Here is a tiny trained network, its code and every weight. The questions are about switching its units off for an input and a class, where a switched-off unit gives its printed mean instead of its output.

import numpy as np


def w(rows, s, z=0):
    codes = np.array(rows[::2]) - 128.0
    scale = np.full(codes.shape[1], s)
    scale[-1] = z or s
    return codes * scale


def norm(h):
    return h / np.sqrt((h * h).mean(-1, keepdims=True) + 1e-5)


def f(y):
    return y / 2 * (1 + np.tanh(0.7978845608 * (y + 0.044715 * y**3)))


def log_softmax(a):
    a = a - a.max(-1, keepdims=True)
    return a - np.log(np.exp(a).sum(-1, keepdims=True))


def net(x, mask):
    res = np.array(x, float).reshape(1, 7) / 4 @ E
    u = 0
    for l in range(3):
        y = f(norm(res) @ A[l][:, :-1].T + A[l][:, -1])
        res = res + np.where(mask[u : u + 8], y, B[l][:, -1]) @ B[l][:, :-1]
        u += 8
    return log_softmax(norm(res)[-1] @ U[:, :-1].T + U[:, -1])


A, B = {}, {}
E = w([
[142,254,150,77,42,107,175],'x0',
[110,91,116,183,93,42,126],'x1',
[179,163,92,249,137,105,183],'x2',
[98,144,182,167,129,177,152],'x3',
[189,134,160,128,132,113,168],'x4',
[46,141,171,103,144,99,232],'x5',
[101,204,120,165,200,66,100],'x6',
],0.0068)
A[0] = w([
[40,111,80,148,90,204,166,68],'0.n1',
[91,140,72,9,162,136,79,5],'0.n2',
[133,80,163,219,102,104,132,223],'0.n3',
[160,163,2,185,139,146,156,62],'0.n4',
[76,170,143,107,215,148,45,42],'0.n5',
[148,148,183,86,163,96,120,135],'0.n6',
[97,198,155,118,121,72,196,165],'0.n7',
[133,131,163,191,36,233,53,102],'0.n8',
],0.0074,0.0016)
B[0] = w([
[147,114,223,133,162,72,128,170],'0.n1',
[110,109,93,215,187,56,45,207],'0.n2',
[105,77,74,170,20,61,2,227],'0.n3',
[217,149,171,200,58,85,99,216],'0.n4',
[114,121,50,185,89,198,235,221],'0.n5',
[81,143,146,153,203,84,218,156],'0.n6',
[245,154,112,21,197,156,95,252],'0.n7',
[225,183,176,63,203,29,223,216],'0.n8',
],0.006,0.0033)
A[1] = w([
[138,103,169,232,124,170,180,6],'1.n1',
[156,143,221,77,30,144,90,151],'1.n2',
[114,217,177,54,151,94,118,88],'1.n3',
[63,208,215,143,133,123,120,200],'1.n4',
[40,48,119,78,135,219,116,28],'1.n5',
[178,76,104,62,183,109,111,47],'1.n6',
[162,111,124,162,82,2,88,200],'1.n7',
[123,149,177,116,124,209,162,33],'1.n8',
],0.0084,0.0014)
B[1] = w([
[103,98,177,124,66,116,77,156],'1.n1',
[234,237,116,116,175,76,176,178],'1.n2',
[79,150,76,143,106,54,194,211],'1.n3',
[238,105,12,144,98,84,90,168],'1.n4',
[140,81,189,178,66,77,108,174],'1.n5',
[114,158,167,123,174,134,188,156],'1.n6',
[27,96,253,138,90,153,52,254],'1.n7',
[160,6,143,44,134,57,187,146],'1.n8',
],0.0073,0.0061)
A[2] = w([
[124,195,247,138,185,19,196,121],'2.n1',
[56,22,128,161,144,102,162,245],'2.n2',
[129,138,100,184,25,76,51,235],'2.n3',
[126,174,2,146,161,107,60,106],'2.n4',
[160,125,168,220,27,149,14,131],'2.n5',
[162,109,195,246,162,163,161,194],'2.n6',
[158,198,86,185,161,118,55,176],'2.n7',
[205,11,176,210,49,44,145,252],'2.n8',
],0.0074,0.0026)
B[2] = w([
[145,177,72,178,177,176,125,204],'2.n1',
[208,232,254,92,98,71,139,201],'2.n2',
[38,129,190,112,175,161,118,220],'2.n3',
[60,46,74,173,46,200,142,161],'2.n4',
[125,125,231,89,88,111,176,239],'2.n5',
[40,174,162,110,147,194,127,179],'2.n6',
[45,19,104,109,107,186,40,175],'2.n7',
[92,185,182,137,215,127,42,254],'2.n8',
],0.0069,0.0088)
U = w([
[217,185,86,64,125,83,207,148],'0',
[107,48,56,173,95,143,127,2],'1',
[95,121,246,140,116,106,63,240],'2',
],0.013,0.0031)

Each question gives the input, the list of numbers given to net, and the class t.
The units are the neurons (one row each of A and B). Each row of codes is followed by its name. A weight is (code - 128) times the scale printed after its matrix; where a second scale follows, it is the last column's (A, B and U).
mask holds one flag per neuron, layer by layer. A switched-off neuron (its flag False) gives its mean, the last column of its row in B, instead of its output. The means were averaged over made-up inputs and are rounded, as every weight is.
A unit's drop is (log p(t) with every unit on - log p(t) with that unit switched off) / (log p(t) with every unit on - log p(t) with every unit switched off).
The circuit of an input: a set's keep is (log p(t) with only the set's units on - log p(t) with every unit switched off) / (log p(t) with every unit on - log p(t) with every unit switched off). Starting from the 12 units with the biggest drops (on a tie, the unit counted first), units are removed one at a time, each time the one whose removal leaves the highest keep (on an exact tie, the one counted first), for as long as the keep stays at least 0.8.
units of the circuit, in order: the units of the circuit, biggest drop first
k most important neurons: the k neurons with the biggest drops, biggest first
k most important neurons of layer l: the k neurons of layer l with the biggest drops, biggest first
drop of u: that unit's drop, to one decimal
input [-6,-8,3,-7,3,6,8], class 0: 2 most important neurons of layer 2 -> [2.n3, 2.n8]
input [1,4,-8,3,5,7,-8], class 0: units of the circuit, in order -> [1.n2, 1.n7]
input [-5,-2,-2,-2,-7,-6,4], class 1: 3 most important neurons -> [1.n7, 0.n5, 2.n4]
input [-6,-5,-1,-6,-7,-3,0], class 1: 2 most important neurons of layer 2 -> [2.n4, 2.n8]
input [-4,-2,-7,-8,0,-6,7], class 1: 2 most important neurons of layer 0 -> [0.n5, 0.n3]
input [5,-7,-7,-2,-7,-3,-1], class 1: most important neuron of layer 1 -> [1.n7]
input [-2,2,-6,-1,5,1,8], class 1: 2 most important neurons -> [1.n7, 2.n4]
input [7,-5,-2,3,-3,-1,8], class 1: 4 most important neurons of layer 2 -> [2.n4, 2.n2, 2.n7, 2.n5]
input [2,-4,-5,-2,-1,-7,-3], class 0: 2 most important neurons -> [0.n8, 1.n6]
input [1,-3,-8,4,-6,-8,5], class 1: 2 most important neurons -> [1.n7, 0.n8]
input [2,1,-8,-6,4,2,8], class 0: 3 most important neurons of layer 0 -> [0.n3, 0.n7, 0.n6]
input [8,6,-1,5,0,0,6], class 0: 2 most important neurons -> [0.n7, 0.n2]
input [-4,-7,1,-4,1,5,7], class 1: drop of 2.n4 -> 0.1
input [3,-2,1,-6,7,-2,-2], class 0: most important neuron -> [0.n3]
input [1,-3,-5,8,2,-8,2], class 0: drop of 0.n8 -> 0.6
input [-6,-5,-4,-2,-3,-8,2], class 1: drop of 1.n7 -> 0.6
